Here is a tiny trained network, its code and every weight. The questions are about switching its units off for an input and a class, where a switched-off unit gives its printed mean instead of its output.

import numpy as np


def w(rows, s, z=0):
    codes = np.array(rows[::2]) - 128.0
    scale = np.full(codes.shape[1], s)
    scale[-1] = z or s
    return codes * scale


def f(y):
    return y / 2 * (1 + np.tanh(0.7978845608 * (y + 0.044715 * y**3)))


def log_softmax(a):
    a = a - a.max(-1, keepdims=True)
    return a - np.log(np.exp(a).sum(-1, keepdims=True))


def net(x, mask):
    res = np.array(x, float).reshape(1, 8) / 4 @ E
    y = f(res @ A[0][:, :-1].T + A[0][:, -1])
    res = res + np.where(mask, y, B[0][:, -1]) @ B[0][:, :-1]
    return log_softmax(res[-1] @ U[:, :-1].T + U[:, -1])


A, B = {}, {}
E = w([
[148,209,197,131,131,135],'x0',
[151,196,50,119,190,93],'x1',
[114,146,102,103,146,255],'x2',
[160,157,91,204,52,145],'x3',
[120,130,129,135,130,128],'x4',
[185,92,149,196,191,147],'x5',
[128,128,127,130,128,128],'x6',
[133,126,129,123,127,127],'x7',
],0.0089)
A[0] = w([
[110,93,129,44,210,111,99],'N1',
[77,164,114,58,29,109,109],'N2',
[113,96,166,59,188,107,41],'N3',
[84,115,164,70,210,107,37],'N4',
[109,115,177,58,222,93,124],'N5',
[110,115,157,150,127,42,85],'N6',
[218,57,174,190,184,157,57],'N7',
[174,156,84,186,54,131,83],'N8',
[107,55,208,146,22,153,71],'N9',
[83,103,167,75,201,107,48],'N10',
[129,42,65,135,142,116,53],'N11',
[173,180,172,151,102,132,50],'N12',
[135,112,154,136,119,44,73],'N13',
[114,20,14,119,142,140,112],'N14',
[183,154,85,196,54,131,41],'N15',
[74,146,117,54,62,105,58],'N16',
[124,184,4,127,172,96,118],'N17',
[66,150,107,59,58,115,89],'N18',
[162,187,55,122,161,98,74],'N19',
[91,28,9,124,105,118,78],'N20',
[166,189,44,121,180,91,2],'N21',
[75,162,124,118,163,222,114],'N22',
[149,164,72,209,64,126,85],'N23',
[179,216,211,105,130,150,46],'N24',
[91,144,117,108,145,231,91],'N25',
[113,127,149,160,133,38,94],'N26',
[132,111,111,105,166,247,56],'N27',
[131,117,165,142,130,37,92],'N28',
[102,115,143,164,126,55,34],'N29',
[108,100,172,81,203,124,16],'N30',
[132,194,64,113,174,134,67],'N31',
[140,182,65,131,175,92,63],'N32',
[138,113,156,143,122,44,68],'N33',
[171,155,90,190,51,128,48],'N34',
[157,255,215,119,161,160,112],'N35',
[71,162,107,59,47,110,30],'N36',
[190,81,154,196,196,154,35],'N37',
[196,88,167,196,186,151,68],'N38',
[100,58,196,137,54,169,33],'N39',
[137,105,126,130,132,124,25],'N40',
[135,110,149,141,118,44,48],'N41',
[64,75,196,162,85,152,59],'N42',
[134,165,80,143,163,109,10],'N43',
[101,136,119,119,161,231,60],'N44',
],0.0075,0.0049)
B[0] = w([
[68,100,151,164,86,186,205],'N1',
[120,178,68,190,224,103,223],'N2',
[66,113,121,129,108,202,165],'N3',
[73,104,134,136,108,175,173],'N4',
[58,97,125,190,85,212,237],'N5',
[179,148,85,111,98,146,186],'N6',
[86,203,57,132,209,90,229],'N7',
[35,91,138,135,106,216,195],'N8',
[174,73,178,27,217,147,253],'N9',
[60,98,119,130,99,193,172],'N10',
[97,193,162,108,100,57,152],'N11',
[87,125,160,126,105,110,142],'N12',
[188,150,63,94,76,141,178],'N13',
[104,201,224,159,63,12,219],'N14',
[38,116,129,117,104,189,184],'N15',
[97,172,77,160,183,120,175],'N16',
[158,62,193,79,166,142,222],'N17',
[127,175,90,175,189,116,192],'N18',
[144,70,157,74,165,151,171],'N19',
[98,177,218,155,95,49,202],'N20',
[158,68,174,29,182,153,163],'N21',
[187,135,93,108,58,88,200],'N22',
[37,88,133,127,104,203,202],'N23',
[101,167,177,133,99,57,173],'N24',
[212,150,65,96,51,90,193],'N25',
[188,138,91,100,69,159,189],'N26',
[180,156,65,78,59,119,195],'N27',
[179,134,64,102,63,139,198],'N28',
[145,157,101,96,103,128,144],'N29',
[46,125,102,116,122,171,152],'N30',
[174,98,157,89,137,117,166],'N31',
[173,71,186,47,168,172,162],'N32',
[195,159,67,83,59,138,177],'N33',
[36,107,137,116,99,204,181],'N34',
[117,144,202,170,93,30,235],'N35',
[104,180,55,155,225,107,177],'N36',
[76,213,59,111,182,108,192],'N37',
[71,200,72,124,183,95,208],'N38',
[176,75,170,3,195,136,198],'N39',
[102,176,130,89,127,132,96],'N40',
[186,180,76,81,75,147,165],'N41',
[146,101,137,61,174,140,187],'N42',
[120,131,148,65,139,135,118],'N43',
[191,148,70,76,57,115,179],'N44',
],0.0076,0.0043)
U = w([
[222,155,27,65,24,127,100],'0',
[174,74,203,19,227,145,98],'1',
[39,109,125,150,86,222,109],'2',
[115,207,29,158,254,84,103],'3',
[175,119,136,162,121,119,250],'4',
[125,180,241,146,70,23,106],'5',
],0.0081,0.017)

Each question gives the input, the list of numbers given to net, and the class t.
The units are the neurons (one row each of A and B). Each row of codes is followed by its name. A weight is (code - 128) times the scale printed after its matrix; where a second scale follows, it is the last column's (A, B and U).
mask holds one flag per neuron, in row order. A switched-off neuron (its flag False) gives its mean, the last column of its row in B, instead of its output. The means were averaged over made-up inputs and are rounded, as every weight is.
A unit's drop is (log p(t) with every unit on - log p(t) with that unit switched off) / (log p(t) with every unit on - log p(t) with every unit switched off).
The circuit of an input: a set's keep is (log p(t) with only the set's units on - log p(t) with every unit switched off) / (log p(t) with every unit on - log p(t) with every unit switched off). Starting from the 12 units with the biggest drops (on a tie, the unit counted first), units are removed one at a time, each time the one whose removal leaves the highest keep (on an exact tie, the one counted first), for as long as the keep stays at least 0.8.
circuit, biggest first: the units of the circuit, biggest drop first
k most important neurons: the k neurons with the biggest drops, biggest first
drop when u is switched off: that unit's drop, to one decimal
input [7,-5,6,5,-3,6,6,0], class 5: circuit, biggest first -> [N35; N24]
input [-7,0,6,-5,-6,-5,-4,-4], class 5: circuit, biggest first -> [N14; N20]
input [-8,6,7,7,0,-2,-5,2], class 5: circuit, biggest first -> [N14; N20]
input [-7,0,-1,-4,3,7,-1,-2], class 3: circuit, biggest first -> [N7]
input [-4,-1,1,-7,3,8,5,7], class 3: 2 most important neurons -> [N7; N37]
input [5,-8,-8,-8,-6,5,-4,3], class 0: circuit, biggest first -> [N28; N33; N13]
input [6,-6,6,0,-7,1,1,4], class 0: circuit, biggest first -> [N25; N27]
input [6,-5,2,7,-7,8,8,-2], class 3: circuit, biggest first -> [N7; N38]
input [3,-1,4,6,-5,-3,-2,5], class 2: circuit, biggest first -> [N8; N23]
input [0,7,-6,-8,7,6,1,2], class 2: 2 most important neurons -> [N5; N1]
input [-7,-3,-1,1,-6,-7,7,5], class 3: 2 most important neurons -> [N2; N36]
input [8,-3,-1,5,-4,2,8,-3], class 5: circuit, biggest first -> [N35; N24]
input [5,7,0,-8,1,7,-4,-8], class 2: circuit, biggest first -> [N5; N1]
input [8,8,7,-5,-4,-4,8,0], class 1: circuit, biggest first -> [N17]
input [-7,-3,-4,5,8,-7,3,7], class 3: circuit, biggest first -> [N2; N36]
input [-8,4,5,4,1,-5,0,-5], class 5: circuit, biggest first -> [N14; N20]
input [1,-8,2,8,3,8,-5,-4], class 1: 2 most important neurons -> [N9; N39]
input [6,-2,0,-5,-7,-7,6,2], class 3: 2 most important neurons -> [N2; N36]
input [6,4,0,-3,1,-4,-8,-3], class 5: 2 most important neurons -> [N35; N24]
input [-8,-8,8,2,-7,2,4,4], class 0: 2 most important neurons -> [N27; N25]
input [3,8,-2,-8,-2,-7,-4,4], class 1: 3 most important neurons -> [N17; N21; N32]
input [7,7,-1,6,-7,-8,2,8], class 3: circuit, biggest first -> [N2]
input [2,2,0,6,1,8,7,3], class 3: 3 most important neurons -> [N7; N38; N37]
input [-8,-6,3,-3,1,-6,-4,2], class 5: 2 most important neurons -> [N14; N20]
input [7,-8,-6,4,-6,5,0,-5], class 1: 3 most important neurons -> [N9; N39; N42]
input [8,1,4,-8,1,-3,-3,-8], class 2: 2 most important neurons -> [N5; N10]
input [8,8,-7,-5,6,-3,4,3], class 1: circuit, biggest first -> [N32]
input [3,-1,7,-8,-2,5,-3,6], class 2: 2 most important neurons -> [N5; N1]
input [8,4,0,4,-8,-3,2,0], class 5: drop when N35 is switched off -> 0.3
